Rows are numbered. After the first six, each row is followed by the numbers of the five nearest rows among all rows above it, by straight-line distance, nearest first.
(in the rows, 128 means zero)
1: [117 175 109  73  80 100 124 135 131 103 159 129 155 150 101 149 170  84
 135 123 111 143 139 127 157  99 255  98 129 137 152  97 102 123  87 156
  79 113 138 109 119 147 132  99 171 150 161  97  75  80  87  85 121  92
 135 119 122]
2: [191 121 121 176 128 172  81 147 148 143 132 128 135 114 138  97  92 136
 117 144 122 131 117 156 104 136   1 163  33 121  42 128 242 132 224  97
 196 132 102 141 126  98 109 166 130 151 101 156 216 173 199 149 103 156
 108 148 115]
3: [169 139  96 128 128 157 137 131 124 141 165 117 123 123  98 114  92 184
 116 147 121 110 123 170 104 101  63 180 126 154  89 165 184 122 167  85
 166 140  97 120 139 113 129 169 129 114 115 161 181 151 147 156 111 167
 116 121 122]
4: [185 150 129 108 105 156 143 144 135  91 155 165 107  67 141 112 155  81
 154 125 154 138 119 136 173  66 253  99 144 145 172  90 194  97 164 152
 152  81 139 140 113 168 176 148 138 148 169  94 132  91 117  89 125 174
 102  80 111]
5: [130 116 136 130 142  91 134 133 133 150 130 109 148 129 105 123  99 118
 129 134 133 133 137 115  85 145 109 113 159 130 108 140 106 103 105 111
 134 105 114 102 136 105 113 105 105 145 153 145  95 111 140  94 109 112
 122 115 112]
6: [142  67 131 118 169 162 109 151 129 105 180 132 120  77 112 146 114 172
 128 143 139  92  98 138  79 101  67 170 124 137 137  89 245 154 228  92
 170  94 107 118 128 135 153 197  95 128 112  87 232 181 169 166 140 182
 121 117 156]
7: [135 106 165 105  92 131 103 117 118  94 161 148 104  98 101 126 161  16
 163  95 127 184 137 126 170  93 252 134 154 101 175 142 152  77 124 128
 114 135 130 137  96 132 159 124 108 115 125 122  77 116 114 117 123 105
 120  92 135]	4 1 5 3 6
8: [153 135 106 137 141 148 109 144 155 137 160 144  78  95 143 121  90 164
 111 135 158 102 107 133  95 137   1 157  47 150  75 113 228 141 217  87
 166 137 119 129 136  99 140 152 144 146  84 161 201 189 198 163 135 140
  87 112 118]	2 3 6 5 4
9: [105 111 146 164 156 106 148 118 100 184 110 102 161 195 165 132 107 150
 134 105 113 104 115 104 140 162 146 129 112  89 123 130  47 141  72 145
 115 131 136 151 121 108  92  84 128 138 142 154  30 110 103 119 106  68
 151 170 180]	5 1 7 3 4
10: [ 82 164 101 163 120 109 132 126 140 166 115 140 152 177 145 116  94 133
 145  99 118 114 154 104 114 147 150  90 125  91 107 121  44 119  77 157
  95 159 128 155  97 135  97  99 153 132 122 146  73 134  89  91 117  85
 112 164  99]	9 5 1 7 3
11: [122  74 144 122 153 171  93 162 126 141 138 124  75 116 140 128 108 133
 113 142 150 121 136 130 116 135 111  94 114 145 149  84 156 135 176  90
 116 128 123 104 134 128 162 138 110 123  63  92 151 125 163 129 122 179
 142 102 146]	6 3 5 8 4
12: [146  60 124 135 159 197 121 152 112 155 123 122  98  94 122 150 124 163
 107 163 143 104 104 168  94 126  31 170  86 163 112 117 203 129 201 114
 180 120  73 101 115 133 161 181 119 106  60  84 227 184 216 155 135 175
  96 124 100]	6 8 3 2 11
13: [107 160 137 141 134 123 135 111 144 119 176 114 127 135 114 122 128 154
 111 130 117 114 146 115 145 157 131 113 121 138 105 121  84 128  96 114
  83 150 134 126 103 117 136 132 112 141 123 128 122 141 132  96 135 144
 130 113 122]	5 10 11 9 1
14: [ 97 216 142 117  73  90 147 106 133 129 101 130 158 155 126 120 162 129
 151 105  97 120 139  81 181 146 135 112 136 119  88 106 101 131  32 182
 102 126 135 133 119 123 118  88 170 147 178 173  97 127 102  84 114  86
 137 164 123]	10 13 1 9 5
15: [182 211 108 150  78 115 119 121 143 123  95 179 141 107 103 126 146 108
 145 101 113 164 103 163 144 101 104 106 100 138 127 108 157 143 137 136
 143 103 147 144 123  99 125 108 125 152 162 168 127 128 150 114  91 144
 119 136  89]	5 13 14 3 4
16: [131 137 144 137 148 138 117 144 143 135 148 115 106 120 138 144 111 134
 124 135 161 127  95 140 103 120  68 152 119 142 116 131 197 138 153 111
 108 106 115 120 150 121 114 167 124 148 104 113 164 117 148 122 116 141
 122 122  97]	3 11 5 8 13
17: [132 119 115 162  99 119 105  99 116 126 112 115 123 138 141 143 141 147
 116 119 119 141 131 152 117 169 119 113 129 111 116 145 131 130 113 141
 136 105 114 127 150 113 135  97 124 166 137 121 143 145  99 122 129 131
 162 139 117]	5 13 16 15 10
18: [144 163  85 117 127 139 114  97 113 145 145 120 147 129 124 151 150 109
 158 115 101 146 125 135 144 107 194 133 128 129 157 128 151 137 133 117
 130 116 130 156 131 140 118 116 121 159 125 106 114 131 106  97 129 118
  94 102 111]	17 13 1 15 5
19: [179  77 105  98 159 165  72 128 139 110 175 150 109  63 115 135 130 121
 170 173 155 100  84 148  94  72 144 141 109 177 139 110 221 130 185  73
 150  88 126  81 132 175 164 198  86 130 100  56 175 153 171 159 151 175
 127  77 159]	6 11 16 12 3
20: [ 98 111 131 130 137  95 134 152 100 133 129 122 152 123 145 103 124 168
 151 108 127  73 125 123 123 126 146 136 160 141 123 102  82 109 136 123
 131 139 131 152 101 143 143 117 132 120 135 105 103  97 123 125 137  98
 151 155 139]	13 5 17 10 9
21: [180  48 137 117 160 195 111 123 148 106 178 115  91  61 132 110 136 135
 108 183 169 116 112 155  81  73 128 158 162 165 160 129 245 109 231  99
 150 112 118 105 138 163 170 187 106 131 134  85 190 137 172 145 116 168
  92  77 129]	19 6 12 11 16
22: [ 87 144 132 182 119  83 126 136 125 193  74 111 164 246 187 127  83 192
 118 102 111  65 106 109 116 200  22 152 104  90  32 182  25 129 113 118
 120 159 143 150 144  93  39  88 119  89 111 187 114 138 143 135 104  77
 105 216 131]	9 10 5 20 17
23: [104 150 128 111 109 106 144 128 128 134  89 121 142 185 176 116  92 136
  94 120 116 119 131  91 137 159 128 148 106 134 111 148  67 100  76 147
 105 134 156 136 129 155 102  76 126 105 155 139  61 114  80 121  99 104
 135 176 161]	9 10 14 20 5
24: [125 137 103 171 128 130 133 143 132 134 108 145  88 140 119 144 103 176
 121 138 126  80 111 126 127 112  71 157 117 136 100 141 159 112 117 122
 149 157 109 145 145 115  98 149 131 116 113 150 143 132 142 141 123 137
  90 158 141]	3 16 17 13 5
25: [141 150 165  82 100 122 108 142 111  70 158 146  78  74  95 129 204  70
 116 146 139 141 145 123 148  71 255 111 148 116 182 119 148 153 127 122
 119 113 108 116 114 155 154 131 147  94 131 107 100 122 114 113 114 108
 111  73 147]	7 4 1 18 13
26: [196 110 146  92 132 167  99 101 133  85 183 159  65  55  81 106 164  84
 138 165 145 194  83 113 132  72 166 147 120 128 176 125 219 159 184 134
 126 110 124  85 116 165 160 139 122 127 145  50 126 117 171 141 167 176
 125  86 118]	19 21 4 25 11
27: [ 98 146 144  75  70 101 125 135  99 117 155 131 142  97  92 114 197  69
 159 133 102 149 121 136 122 116 255 105 146 110 184  94  45 148 118 164
  95 127 171 112 105 120 113  70 153 149 157 118  43 116  76  88 159 114
 127  84 152]	1 25 7 18 20
28: [179  71 103  97 115 139 108 139 163 136 165 121  94  48 123 115 138 104
 127 155 140 150  76 151 153  83 221 153 124 171 158 105 238 129 194  96
 153 112 120 125 129 143 164 175 103 142 116  73 165 126 147 148 134 172
 135  75 165]	19 21 26 4 11
29: [199 141 120 143 124 160 111 140 144 112 184 167  65  67 106 137 143 118
 144 153 187 162 113 175 105  86  62 163 124 177 126 113 224 121 209  72
 168 116 121  91 127 147 174 201  90 135  95 113 216 125 150 159 133 186
  71 100 110]	21 19 6 16 3
30: [152 134 119 128  60 134 143  89 135 123 169 121 136 102 101 127 170  73
 139 123 124 145 139 124 131  70 255 113 136 120 174  96 120 140 108 140
 126 119 165 119 128 153 173 107 150 125 109 121  65 110  93 114 126 143
 146  82 131]	1 25 7 27 18
31: [116 160 121  69 111 112 137  99 107 130 102 120 174 112 119 122 177 107
 118 114 118 137 131 107 112 114 225 118 143 123 174 153  71  87  98 145
  95 112 148 161 127 168 118  78 127 132 183 106  48  73  92  95 102  90
 149 113 126]	1 27 18 30 23
32: [ 98 145 129 115 110  94 152 165 173 167 104 110 167 218 160 127 111 160
 126 115 139 115 108  94 143 187 138 114 142 110 149 138  47 119  20 167
  96 140 130 154 142 133 119  66 128 136 107 109  95  96 115 122  93  78
 153 175 200]	23 9 10 14 20
33: [ 94 157 130  90 115 110 159  94 161 105 121 142 149 150 105 125 144 142
 140  78 120 120 104 122 181 131 211 117 171 100  95 147  60 145  84 120
 104 128 147 155 123 110 129  86 148 135 149 156  62 119  84 124 104  89
 133 156 124]	14 10 31 23 1
34: [180 173 139 105  51 131 131  89 134 110 132 189 130  30  67 138 187  87
 152 126 149 174 129 108 144  86 208 141 140 150 171 101 173 150 104 177
 113  87 115 102 100 117 164 146 117 162 187 125 125 134 158 130 125 146
 133  54 104]	4 25 30 26 15
35: [160  97 108 184 191 186  92 141 101 170 157 155  88 122 131 121  93 154
 120 160 129 126 140 139 103 157   3 176 102 154  66 127 201 139 239  84
 174 102 141 105 115 115 142 237  96 135 101 126 230 168 207 165 118 150
  71 125 155]	8 12 2 6 3
36: [148 146 153  86 110 105 142  91 143 106 164 117 128  96 126 160 187  75
 145 127 125 160 145 134 133  74 255 137 129 154 215 101 160 142 102 139
 105 111 148 158 150 145 172 108 140 120 160 108  97 118  96 118 134 106
 143  74 125]	30 25 1 7 18
37: [128 177 126 138 105 111 163  90 153 132 108 156 153 129 117 118 170 110
 129 112 111 137 174 109 145 129 191 120 165 103 137 126  70  94  56 170
  90 162 141 168 109 148 124  89 130 142 184 177  87 108  65 100 124  92
 126 123 106]	14 33 31 10 1
38: [146 135 125 108 121 151 134 128  98 139 163 135 116 118 115 149 102  82
 133 102 117 134 130 126 122 128 192 152 147 146 176 122 134 121 107 130
 132 134 112 116 104 128 145 127 115 113  98 123 121 112 109 133  92 151
 159  99 138]	18 30 7 13 5
39: [143 113 120 116 111 120 139 128 143 150 156 102 119 109 124 129 150 111
 146 138 123 128 152 132 123 127 137 132 144 132 129 134 107 143  65 137
 109 145 115 117 108 124 142  89 129 125 110 122 146 114 135 133 143 112
 131 109 127]	13 38 5 17 18
40: [125 146 105 134 114  89 149 109 140 107  95 116 186 182 138 141 169 128
 101 101  98 113 150 101 149 165 146 105 161 110  92 181  59 127  76 121
 123 149 137 164 110 111 120  80 169 141 174 163  48 148  78  90 112 108
 141 152 106]	33 37 10 14 23
41: [138 123 128 152 148 123 129 138 144 158 102 123 153 147 151 137 113 160
 111 125 128 135 142 130  99 142  51 153 104 123 116 144 101 122 145  98
 150 145 120 121 142 136 110 136 129 123  84 171 162 104 149 147 114 105
 129 154 143]	24 16 5 17 3
42: [ 86 166 139 141 120 110 135 122 139 168  95  88 157 171 148 117 125 164
 124 117 108 120 129 120 129 121  93 102 132 142 115 135  22 114  91 101
 126 134 119 162 108 117 101 106 107 120 147 137  82  83  92 100 126  98
 132 171 114]	10 23 9 20 5
43: [ 99 193 133 136 117  92 134 149 150 137  93  99 143 212 155 114  99 134
 101  87 131 124 135 154 138 189  94 123 112  92 111 164  92 132  43 111
  88 132 147 156 124 114 107  81 140 132 122 191  86 139 108 109 101  69
 121 142 152]	23 10 32 9 42
44: [ 88 125 129 155 137 142 132 150 117 152 121  94 160 166 143 155 111 135
 111  90 133 112 138 103 140 139  52 141 124  72  99 142  85 120  88 146
 132 136 127 167 143 131 132 128 153 157 144 152 153 125  98 142 109  68
 168 153 120]	41 17 42 43 10
45: [136 167 135 105 101  63 145 104 149 127 127 130 130 125 139 133 164 111
 121 145 144 141 144 144 136  87 160 116 121 114 107 146  93  96  81 111
 143 127 140 115 122 129 161 107 148 117 139 153 128 139 148 107 120 108
 171 121 124]	39 13 5 17 37
46: [165 145 101 158 156 139 100 139 116 152 134 165 132 133 114 127  94 165
 139 132 146 112 120 114 123 153   1 118 110 121 107 138 124 114 183 139
 149 131 129 133 138 106  90 165 111 143 105 145 192 181 164 160 131 139
 137 155 143]	41 24 3 16 8
47: [162 125 104 145 157 144 109 126 128  98 127 147  90 124 115 123 100 182
 133 115 124  87 115 138 104 149   1 127  79 129  90 134 179 162 167  90
 142  91  89 122 116 120 112 131 116 144 126 168 169 178 149 172 142 155
 124 132 119]	46 8 3 24 16
48: [113 134 110  95  90 139 140 128 134 105 137 112 125  87 124 126 186  69
 136 133 174 147 108 123 120 103 255 128 157 142 191 128 117 142 143 142
  86 126 144 104 116 140 165 151 131 127 158  75  69  92 118 130 131 117
 143 108 118]	30 36 25 1 7
49: [ 81  77 129 199 194 166 137 163 141 151  81 109 126 250 196 129 109 195
 135 129  99 125 111 112 103 185   1 122  75 120  74 134  47 137  95 105
 140 129 119 173 139  67 104 110 111 137  94 165 181 149 164 118 138  78
 166 187 147]	22 41 44 46 42
50: [ 92 116 102 204 189 125 112 154 120 183 103  63 180 220 170 128  65 216
 114 130 104  87 149 111 118 214   1 130 110  95  82 136  95 164 120 104
 151 168 125 147 137 105  48 139 128 120  78 155 155 125 145 159 138  95
 105 175 127]	49 22 41 44 46
51: [110 199 109 100  72  88 147 111 126 115 141 108  93  86 128 127 185  89
 147 120  99 152 155 112 171  75 255 118 149 110 137 104 128 131 103 176
  75 117 161 142 134 165 133  89 165 111 164 154  54  89 114  84  81 150
 114 103 121]	1 30 36 31 27
52: [151  48 117 177 180 145 122 155 115 121 136  71 153 154 151 123 113 154
 118 160 140 138 123 152  90 155  88 138  92 121 132 120 139 134 172  96
 124 121 102 111 146 120 142 105 115 117  65  64 188 145 182 125 119 144
 118 179 151]	11 41 16 12 17
53: [ 91 164 129 104  88 123 148 136 124 139 114 114 174 213 130 138 138 123
 113  69  95 133 169  95 143 144 166 143 144 127 135 140  54 126  62 137
  62 173 160 163 122 133 125  74 124 123 144 124  66 133  60 102 115  88
 146 136 155]	23 40 10 37 33
54: [176 111 133 116 150 139 125 150 119 117 173 154 103  41  83 159 116 128
 140 142 150 112 130 159 129 106 124 113 129 157 149 126 237 145 187 140
 191 117 118  77 123 142 180 195 120 133 116 105 193 155 163 163 158 197
  94  57 110]	29 19 21 6 28
55: [102 147 147 209 158 130 149 158 116 148  75 101 153 208 163 139  61 204
 114  94 135  85 138 103 108 184   1 142  88 111  56 162  88 119  99 131
 137 153 122 158 159 109  53 112 128 113 132 150 201 172 114 158 120 137
  98 212 139]	50 22 49 41 44
56: [137 146 127  96  94 126 156  86 150 108 152 121 120  73 123 139 169  80
 141  80 156 136 134 166 135  59 250  93 139 135 189 125 152  99  94 162
 116 131 163 126  94 124 151 120 117 129 139 115  87 101 121 105 125 155
 135  75 100]	30 36 48 7 4
57: [122 136 130 110 115 132 118 102 139 136 132 132 135 127 154 113 149 121
 156  89 116  78 115 126 118  97 112 145 119 129 129 147 106 124 126 106
 117 139 134 130 111 115  92 118 128 132 132 127 110 132 131 143 118 120
 118 130 103]	39 20 13 18 5
58: [148 138 140  93  93 114 112  99 108  91 145 170 100  63 106  98 168  76
 130 160 132 137 125 140 135  79 240 134 163 124 149 135 194 106 144 157
 104  93 113 125 131 141 158 172 128 118 157 125 117 133 127 121 146 151
 109  58 100]	25 4 34 7 56
59: [ 60  85 116 146 189 139 129 174 123 150 145  71 130 147 146 104  92 140
 120 135 125 123  81 130 131 165  50 148 106 137  79  93 102 162 118 116
 149 149 107 112 121 115 118 126 116 127  87 118 168 143 136 144 115 113
 141 155 121]	41 52 44 16 24
60: [137 101 135 114  98 122 132  92 133 158 146 109 125 133  59 121 160  99
 138 154 149 146 130 132 114 116 216 140 166 128 146 112 164 118 169 146
 107 142 175 118 151 113 146 145 167 106 117 115 124  66 152 112 143 108
 118 122 121]	48 30 18 39 38
61: [ 95 152 116  97  70 109 176 124 132  89 109 127 168 184 149 114 124  97
 136 112 121 136 154 105 145 155 225 128 135 120 150 139  57  87  31 126
  99 159 150 135 124 132  81  82 153 107 171 143  62  91 121  98 129  88
 135 119 132]	53 37 31 23 33
62: [155 132 117 180 200 135  97 162 119 111 100 178 124 139 130 134  92 138
 133 121 125 129 132 129 118 109  38 137 120 165  95 145 180 123 171 130
 140 145 109 108 137 129 108 131 139 101 127 174 175 170 150 155 135 172
 105 131 125]	46 47 24 3 16
63: [128 119 155 132 116 115 133 131 113 124 138 106 157 135 137 133 122 147
 110 113 132 127 139 103  93 143 138 153 145 139 132 121 106 109 131 159
 160 136 132 135 115 103 138 112 132 160 127 162 132 114 142 128 137 120
 102 118 117]	5 39 20 17 57
64: [186  50 131 121 169 154 124 138 142 120 169 140 124  75  99 134 140 134
 139 181 142 126 107 180 104  75 114 162 122 172 126 136 252 136 211 132
 177  89  90  85 137 142 144 200 107 125  87  82 245 152 157 158 134 171
 129  81 105]	21 6 54 19 29
65: [116 128 108  68 103 131 156 150 167 133 132 122 129 126 142 112 220  56
 150 122 108 129 135 106 160 129 255  78 155 142 209 122  89 141  63 146
 104 143 174 116 125 118 182  90 119 113 140  99  49 105  84  92 159  80
 163 118 133]	1 48 27 30 36
66: [112  59 138 136 158 158 122 124 110 120 137 131 115 115 154 170 126 143
 147 135 105 136 112 140 108 115  62 151  72 142 105 112 145 130 145  97
 182 117  97 113 156 106 113 126 108 154 111 105 202 145 136 174 121 137
  87 161 140]	16 52 41 24 59
67: [119 157 156 112  94  93 105 118 165 122 134 168 157 154 141 141 145 122
 145  46 136 118 148 119 119 142 250 118 151 112 157 145  36 115  73 145
  78 129 152 133 141 123 120  62 135 114 164 113  74  76  77 124 123 111
 110 137 134]	33 61 31 37 53
68: [ 82 144 103 140 126 128 165 136 133 113 113 121 136 126 133 121 142 119
 109 117 130 112 127 117 159 129 170 117 161 122 127  91  92 140 110 170
 112 122 182 133 127 139 149 137 173  83 114 135 106 143 119 142 126 113
 158 130 121]	20 13 39 45 33
69: [154  94 135 132 138 116 129 109 143  95 135 125 159  80 130 156 117 163
 134 168 160 127 128 132 145 105  76 142 132 121 123 128 176 153 165 130
 156 126 145 119 113 121 129 161  75 117 108 109 159 172 138 161 129 126
 132 113 121]	16 66 3 46 24
70: [129 180 106 127 110 141 133 119 128 133 122 152 114 107 141  91 131 120
 145 111 121 136 121 137 132 115 159  98 128 164 173 145 167 111 124 104
 116 128 168 150 126 139 130 115 124 142 142 153  96 112 136 132 165 138
 145 150 115]	18 57 15 38 39
